In the rows, 128 means zero.
Known rows:
fustol: [174 125 161 143 114 137 109  84 145  84 167 163  95 105 171 179 153  52
 138]
gaplan: [ 89 153 104  96 133 102 148 171 130 173 112  65 181 151 104  92 104 174
 108]
lekes: [ 98 116  75 140 117 124 122 170  87 157 156 134 118 134 137 112 138 180
  98]
natrem: [ 98  95 132 147 112 111 176 100  95 105 154 108 108 113 177 140 146 164
 159]
lugrok: [ 93 110  82 136 116 106 169 105 141 133 167 118 106 145 162 124 135 171
 102]
brubru: [150 144 137 116 133 174  91 120 151 156 106 155 164 133 106  96 110 112
 107]
nipobrul: [147 146 135 110 126 136 103 104 150  95 156 160 171 139 146 117 136 113
 101]
klovasku: [ 96 146 128 101 133 149 103 185  80 142 107 100 144 137 121  91 107 167
 156]
tugar: [160 130 137 140 141 131 125  90 136 137 124 154 107 119  82 167 157  69
 156]
trabol: [158 125 146 138 119 122  97  87 148 112  91 146  90  98 127 131 107  91
 163]
bistum: [ 91 117  99 126 118 112 135 142 108 168 122  99 143 149 175 107 122 174
 140]
nuflu: [153 154 151 105 129 155  86 114 141 157 108 147 188 121  97 106 130  95
 124]
flavum: [ 90 119 132 143 135 120 163 184 109 125 162 106 103 137 159 162 146 174
 167]
gogrite: [159 146 121 143 128 132  99 131 123 155  96 156 122 124  75 148 144  91
 137]
ruvem: [171 142 127 135 135 142 134  84 132  99 112 159  98  90 103 153 159  89
 120]
skogru: [124 147 136 111 116 141  76  90 149 185 105 173 195 145  54  92 122 151
 121]
tibra: [154 131 118 148 143 128 135 142 114 150 100 159  98 116  91 184 154  60
 162]
vufler: [155 140 152 111 122 148  93 108 129  84  96 139 125  74  90 122 105  87
 112]
patim: [ 91  76  97 156 142  90 193 165  99 129 154  92 103 151 145 162 151 161
 195]
nelo: [104 117 117 137 148 156 158 130 111 132 176 144  91 145 182 153 145 174
  91]

Facts:
tilebra | ω 520 | δ 192
ketrek | ω 559 | δ 192
tibra | ω 872 | δ 730
plinom | ω 818 | δ 192
petil | ω 525 | δ 730
skozeles | ω 520 | δ 730 | η rulen,kodu,klipes,vufler,petil
fusan | ω 520 | δ 730
pitras | ω 559 | δ 730 | η trebesas
flavum | ω 525 | δ 192
milak | ω 777 | δ 730
golum | ω 872 | δ 730
trulon | ω 872 | δ 192
zurin | ω 520 | δ 730 | η fleras,plata
treken | ω 777 | δ 730
rikli | ω 818 | δ 730
flolo | ω 818 | δ 192
tosa | ω 777 | δ 730 | η gaplan,plata
kliklin | ω 520 | δ 730 | η visum,zizudrer
klovasku | ω 818 | δ 192
treklu | ω 559 | δ 192
zizudrer | ω 818 | δ 192
noral | ω 559 | δ 192
nelo | ω 872 | δ 192 | η trebesas,tilebra
plata | ω 872 | δ 192
tegral | ω 818 | δ 730
nuflu | ω 818 | δ 730
stetren | ω 872 | δ 730 | η pluki,ruvem,klipes,fusan,trulon
grebrol | ω 525 | δ 192 | η patim,klipe
troker | ω 559 | δ 192 | η flavum
patim | ω 520 | δ 192
rulen | ω 559 | δ 730
livas | ω 559 | δ 192
defo | ω 818 | δ 730
gotre | ω 777 | δ 192 | η tibra,klipe,trono,sotra
zaploder | ω 525 | δ 192
natrem | ω 520 | δ 192 | η kodu,treken
peskan | ω 777 | δ 730 | η flavum,milak
todul | ω 520 | δ 730 | η trabol,grikem,klipes,defo
lugrok | ω 520 | δ 192 | η soplu,defo
fustol | ω 777 | δ 730 | η rulen,pesu,rikli
klamuk | ω 818 | δ 192
flaplem | ω 559 | δ 730 | η visum
fetregus | ω 872 | δ 192
skogru | ω 520 | δ 730 | η golum,livas
noflam | ω 872 | δ 192 | η flolom,defo
dezo | ω 559 | δ 192
visum | ω 777 | δ 192
sotra | ω 520 | δ 730
nipobrul | ω 525 | δ 730 | η trulon,milak
grikem | ω 777 | δ 730
plazu | ω 559 | δ 730 | η plata,tilebra,fetregus,plinom
pudek | ω 818 | δ 730 | η ruvem,tilebra
skisepal | ω 777 | δ 192 | η klamuk,milak
trono | ω 520 | δ 192
lofla | ω 525 | δ 192 | η rulen,grikem,zaploder
klipes | ω 777 | δ 730
klonom | ω 520 | δ 730 | η trulon
lekes | ω 818 | δ 192
klipe | ω 559 | δ 730
fleras | ω 559 | δ 730
gaplan | ω 520 | δ 192
riplagrer | ω 520 | δ 192 | η dezo
soplu | ω 872 | δ 730
ziru | ω 559 | δ 192 | η lekes,soplu,treklu
trabol | ω 777 | δ 730
fasu | ω 520 | δ 192 | η flolom
ruvem | ω 872 | δ 730
lutik | ω 818 | δ 730 | η klovasku,petil,tiku
flolom | ω 525 | δ 730
bistum | ω 818 | δ 192 | η tibra,gogrite
pesu | ω 777 | δ 192
pidu | ω 520 | δ 192 | η dezo,flolo,fetregus
tugar | ω 520 | δ 730
tiku | ω 520 | δ 730
trebesas | ω 520 | δ 192
pluki | ω 777 | δ 192
gogrite | ω 872 | δ 730
kleza | ω 777 | δ 730 | η tegral,visum,milak
brubru | ω 525 | δ 730 | η klovasku,fetregus,ketrek
bokas | ω 872 | δ 730
kodu | ω 872 | δ 192
vufler | ω 559 | δ 730

Rows:
[ 92  65 103 148 112 107 160 137 122 135 134 124 104 136 176 138 106 161
 161]  gotre
[150 143 156 126 125 172  84 152 108  92 113 144 132  81  78 140 124  92
 161]  petil
[ 86  96 115 133 126  92 179 130 141 113 157 120  97 141 175 121 151 153
 137]  fasu
[164 164 152 108 133 156  88 164 124 148  99 150 143 114  52 103 126 107
 160]  tiku
[163 143 151 146 107 140  86  94 154 103 153 175 123 107 152 125 107  86
 115]  kleza
[162  72 144 163 144 121 143 142 135 118 115 124 106 116  81 153 140  64
 158]  klipe
[132 147 156 145 140 152  86 117 121 168 115 178 150 107  62 134 148 100
 158]  golum
[ 98 141 101 126 134  95 171 162  94  88 160 110 114 142 144 119 149 164
 132]  trulon
[158 130 130 142 123 116 133 106 142 167  88 130 145 152  50 143 133  90
 166]  sotra
[ 99  93  81 144 124 116 161 149  98 126 159 120 102 144 134 132 134 179
  82]  treklu

Now the same things, written a new way:
Known rows:
trono: [138 150 110  47 162 112 147 123 141 148 155  94 134 121 144 175  60  98]
soplu: [115  91 140 155 125 147  88 182 108 142 160 136 118 133 114  84 162 132]
milak: [ 98  91 147 189 118 168  83 127 114 104 158 160 126 137 123 100 128 157]
livas: [165 155 113  35 122 108 151 108 132 106 104  94 149 139 149 163  64 128]
pidu: [132 173 103  66 135 102 167  95 148 153 101 114 142 126 139 178 128 121]
lugrok: [150 154 102  45 118  93 150 132 140 156 135 110 145 127 129 173 110  81]
bokas: [103 104 146 181 139 156 108 159 109 144 142 141 117 119 118  82 167 144]
pluki: [160 148 112  50 125  98 139 103 150 114  98 109 145 141 142 174  84 135]
nuflu: [112 100 149 200 132 154 106 154 109 136 149 141 110 128 125  84 178 139]
patim: [137 152 108  48 160 116 142 128 141 151 156  94 136 123 142 176  68  99]
kodu: [164 142 117  39 137  87 138 130 153 127 104 106 133 131 132 177  93 139]
sotra: [ 82 102 141 195 163 168 102 157 116 150 194 138 110 110 117  99 140 102]
tegral: [105  91 151 198 123 156  93 138 110 122 162 162 118 133 127  94 146 164]
rikli: [119  90 151 210 128 140 100 154 124 128 149 148  97 123 115  98 183 130]
lofla: [176 150 105  93 119  89 160 118 145 127  98 111 131 115 127 152  91  98]
tosa: [ 98 123 138 209 122 159 129 128 114 126 120 142 122 126 126  82 192 137]
visum: [150 140 115  47 126 112 129 103 138 108 119 112 151 142 153 174  58 149]
nelo: [150 172 112  56 129  95 169 111 139 139  79 103 148 134 146 160 126 156]
plinom: [155 163 110  57 133  98 153 106 143 134  87 103 135 150 154 180 122 157]
skisepal: [155 151 117  72 121 102 154  96 136 120 102 116 156 128 147 158  84 146]

Rows:
[116 106 149 225 121 144 113 134 122 124 128 151 109 109 107  79 182 113]  fustol
[ 84 107 139 193 140 160 104 143 118 145 176 151 115 119 110 101 168 111]  tugar
[169 146 116  60 129  93 138 115 152 116 103 100 134 130 139 176  92 120]  pesu
[ 94 112 144 223 125 139 118 139 129 148 152 164 108 103  94  99 196  94]  skozeles
[162 152 113  63 135  93 145 110 153 127  97 104 128 142 149 182 117 143]  klovasku
[116  99 136 216 130 145 100 144 126 107 141 156 102 121 106  93 145 121]  petil
[108 103 137 225 115 153 113 127 108 115 138 172 123 114 112  77 137 138]  nipobrul
[169 150 113  42 118  86 156 142 133 152 102 101 146 129 137 147 104 123]  noflam
[170 143 104  65 129  90 144 125 149 119 111 107 130 125 132 168  73 105]  zaploder
[161 143 104  56 125 109 136 113 135 109 116 121 148 136 145 162  35 145]  flavum
[166 157 120  77 148 111 168 114 134 141 108  83 142 115 151 144  85 103]  gotre
[ 91 106 140 213 117 143 108 153 123 151 162 160 113 110  96  98 186  90]  todul
[106 109 149 210 121 143 125 145 115 137 122 155 121 115 106  78 185 145]  stetren
[118  90 128 187 123 149  94 172 110 126 161 147 113 126 112  79 148 108]  flolom
[144 156 110  66 132  95 158 109 158 149 121 119 134 115 123 184 109  93]  natrem
[104 119 142 177 117 159 118 115 110 100 116 137 120 139 122  91 157 144]  fleras

Now the same things, written a new way:
Known rows:
trabol: [117  90 146 115 146 106 106 117 117 127 166 132 147 126 101 122 138 117
  95 104 163 149 100  99 154]
skogru: [109 112 155 114 122 153 136 144 163 104 151 185 149  82 120 142 142 115
 101 153 149 128 111  98 160]
pidu: [145 195 104 171 126 146 153 164 129 119  89 142 123 124 169 121 150  85
 188 173  79  88 130 158 141]
fleras: [ 99 101 144  93 131 101 115 122 155 145 130 107 159  97 103 150 141 137
  72 112 136 148 113  66 139]
bistum: [140 164 109 155 116 139 155 168 134 127 114 128  92 161 159 126 109 144
 166 146 105 106 144 178 130]
lekes: [166 132  87 139 121 122 128 137 105 126  98  87  96 194 134 120 119 151
 175 127  87 124 150 157 123]
lutik: [100 128 144 126 112 131 139 180 177 115 151 194 144 102 120 154 125 128
 109 125 170 139 116  99 179]
fusan: [128  90 127 100 129 133  97 113 127 109 132 164 153  97  95 132 143 122
 102 122 142 145 114  82 145]
kleza: [ 96 123 167  97 147 179 155 116 130 120 202 145 127  93 142 150 126 112
  98 144 192 138 131 105 185]
tiku: [126  97 130 117 123 138  96 131 143 103 132 162 158 103  88 142 159 116
  97 125 148 141 123  87 144]
nipobrul: [101 141 165 103 144 155 133  89 151 109 160 179 126  37 158 136 100 157
 134 106 197 129  91  69 158]
stetren: [ 78 122 160 101 134 145 128 121 139 140 147 197 140  84 144  97  84 121
 123 111 171 150  89  91 134]
lugrok: [159 134 113 146 127 150 171 115 126 110 127 127 111 160 148 110 103 119
 164 184  63  80 116 174 110]
kodu: [128 153 114 156 116 125 105 133  96 146 104  97 119 174 113  96 113 136
 151 104  91 127 166 181  63]
gotre: [135 167 131 181 137 131 156 148 111 149 146 115 100 155 164 106 128 113
 151 149 104 100 129 194 126]
pesu: [148 137 111 173 132 112 109 133  78 150 140  77 101 172 129  92 133 129
 154 120  98 110 139 174 107]
tilebra: [173 113  89 136 114 118 117 117  91 147  79  90  89 144 153 110 156 127
 162 174  67 143 143 177  93]
flavum: [170 167 140 176 124 114 105 108 119  92 101  63 100 137 142 140 140 190
 158 108 125  99 175 182  84]
nuflu: [125  95 128  94 124 124 110 141 144 105 135 147 146 127 102 153 137 141
 108 106 165 161 127  83 165]
soplu: [121 101 150  95 142 114 119 106 138  92 139 135 173 141  91 129 120 122
 110 105 159 171 108 101 119]

Rows:
[154 158  92 167 113 105 109 104 109 137 114  90 108 151 123 120 120 148
 168 110 114 103 153 166  77]  zaploder
[114  96 163 110 129 107 160 140 158 166 114 177 135  80 155 176 135 122
  62 147 167 160 119 117 139]  pitras
[119 173 112 182 101 117 135 129 138 154 148 131 102 121 137 114 105 141
 159 131 110  85 140 182  92]  lofla
[132 184 119 178 112 125 150 131 140 133 130 117  97 121 161 131 118 134
 170 147 125  91 140 178  96]  grebrol
[108  93 139  90 113 123 141 155 166 138 134 180 114  91 157 147 127 132
 116 155 172 170  96 103 169]  pudek
[139 143 129 133 116 122 151 135 113 158  89 111  88 148 192 118 122 124
 160 176 107 152 145 214  77]  nelo
[ 65 115 179 106 120 119 134 148 189 136 208 109 142  76 139 109 140 118
 105 157 157 131  74  92 177]  tosa
[155 137 104 156 145 117 119 107  65 163 129  82  97 167 146  90 122 126
 163 116  91 113 122 159 106]  pluki
[147  63 132  86 140 109 143 106 151  84 149 145 157 170  98 152 104 136
 115 115 145 154  91  87 165]  defo

Now the same things, written a new way:
Known rows:
trebesas: [163 187 157 130  84 150  97 134 112 105 155 158 125 131  93 138 115]
todul: [ 72  99 103 152 140  91 110 153 178 166 143 101 110  92  96 127 142]
bokas: [ 87  95 109 143 155 107  89 130 182 137 156  89 124 122 111 103 113]
treken: [ 41  58 123 127 139 116  81 152 144 136 153  96 129 116 105 132 135]
skisepal: [167 129 167 112  49 124 143 130  91 129 178 138  97 148 112 151 123]
stetren: [ 97  83 112 159 153  98 115 157 179 152 157  79 102 119  92 121 123]
flolom: [ 59 100 105 113 127 125  92 155 211 142 154 112 139 113 122 115 139]
ziru: [159 198 145 142  75 116 135 122 137 148 156 166 104 134 118 164 144]
tosa: [ 97  72 125 123 152 104  91 141 141 163 139  74 152 135  95 106 139]
gogrite: [ 70  97 115 136 169 113  81 106 179 120 157  90 121 114 136  87 108]
soplu: [ 70  98  94 152 139 113  87 129 211 139 158 125 145 119 112 130 119]
tilebra: [166 189 159 126  90 155  93 140 113 105 150 157 125 134  91 145 112]
peskan: [ 93  38 123 113 106  91 116 138 153 142 163  67 123 121 101 116 123]
klovasku: [141 164 167 134 110 176 103 147 115 109 166 152 105 179 116 164 123]
rulen: [ 39 104 104 147 144 124  70 150 178 113 155  92 113 100 103 140 130]
kliklin: [103  86 111 123 118  89 112 136 175 133 157  66 113  98  96  96 111]
pudek: [ 96  76 113 136 162 118 108 157 180 157 153  68 126 154  98 122 131]
plazu: [114 112 118 140 170 103  91 149 164 158 135  52 127 126  87 105 136]
tugar: [ 80 102 108 125 142 103  90 132 172 131 146  89 129  98 103  99 123]
noral: [157 195 156 131  89 136 113 119 121 113 163 142  98 134 118 149 126]

Rows:
[ 77  76 119 152 176 120 105 159 166 155 148  73 108 147 108 124 141]  lutik
[130 175 156 156 101 161 104 147 120 103 169 173  83 143 111 166 113]  kodu
[135 179 164 131  90 149 138 170 125 148 161 161  69 139 125 153 148]  lofla
[ 83  86 107 148 148 123  80 150 187 120 156  88 133 122  90 122 107]  ruvem
[113 105 115 131 162 104  89 143 164 158 131  73 135 109  87  93 127]  zurin

Now the same things, written a new way:
Known rows:
livas: [129 129 136 131  94 121 124 145  80 135 126 114 109 106]
skogru: [156 120 125 110 163 153  99 115 145  88 113 137 152 172]
nuflu: [149 113 156  41 124 192 134  80 207 158 131  47 159 153]
ziru: [101 125 110 158 106 144  93 160  40  95 101 115 130 106]
brubru: [106 119 146 123 166 153 138 117 153  81 121 187 116 127]
grebrol: [156 128 132  62  68 183  89  83 100 151  97 102  82 111]
patim: [191 133 132 125  96 126 110 130  78 166  93 126 110 117]
pluki: [ 82 129 114 118  83 115 141 113 105 186 144  99 128 131]
zaploder: [113 140 114 109  98 108 140 138  74 150 135 145  91  82]
fleras: [126 102 135 160 158 110 143 180 162  72 133 175 138 126]
natrem: [127 168 157 102 122 119  80 109  62 152 111 146 133 118]
flolom: [139  94  89 142 145 133 172 178 129  85 137 146  90 126]
flolo: [121 129 174 148 124 126 152 121 104 179 118 129 121  86]
tosa: [ 74  91 131 149 147 151 143  97 171  87 125 147 151 158]
trulon: [127 143 125 117 108 114 157 118 121 193 149  90  95 121]
sotra: [203 112 123 119 122 122 123 149 152  97  95 133 136 147]
grikem: [112 111  99 106 126 111 146 137 176 116 156 112 173 134]
flavum: [139 124 111 110  94 137 139 129  78 185 145 114  71 137]
pudek: [113 143 154 144 176 154 128 106 178 116 139 133 150 145]
vufler: [134 140 126  86 156  98 117 166 161 115 140 154 165 123]

Rows:
[131 108  90 130 131 102 168 143 194 137 159  89 127 197]  milak

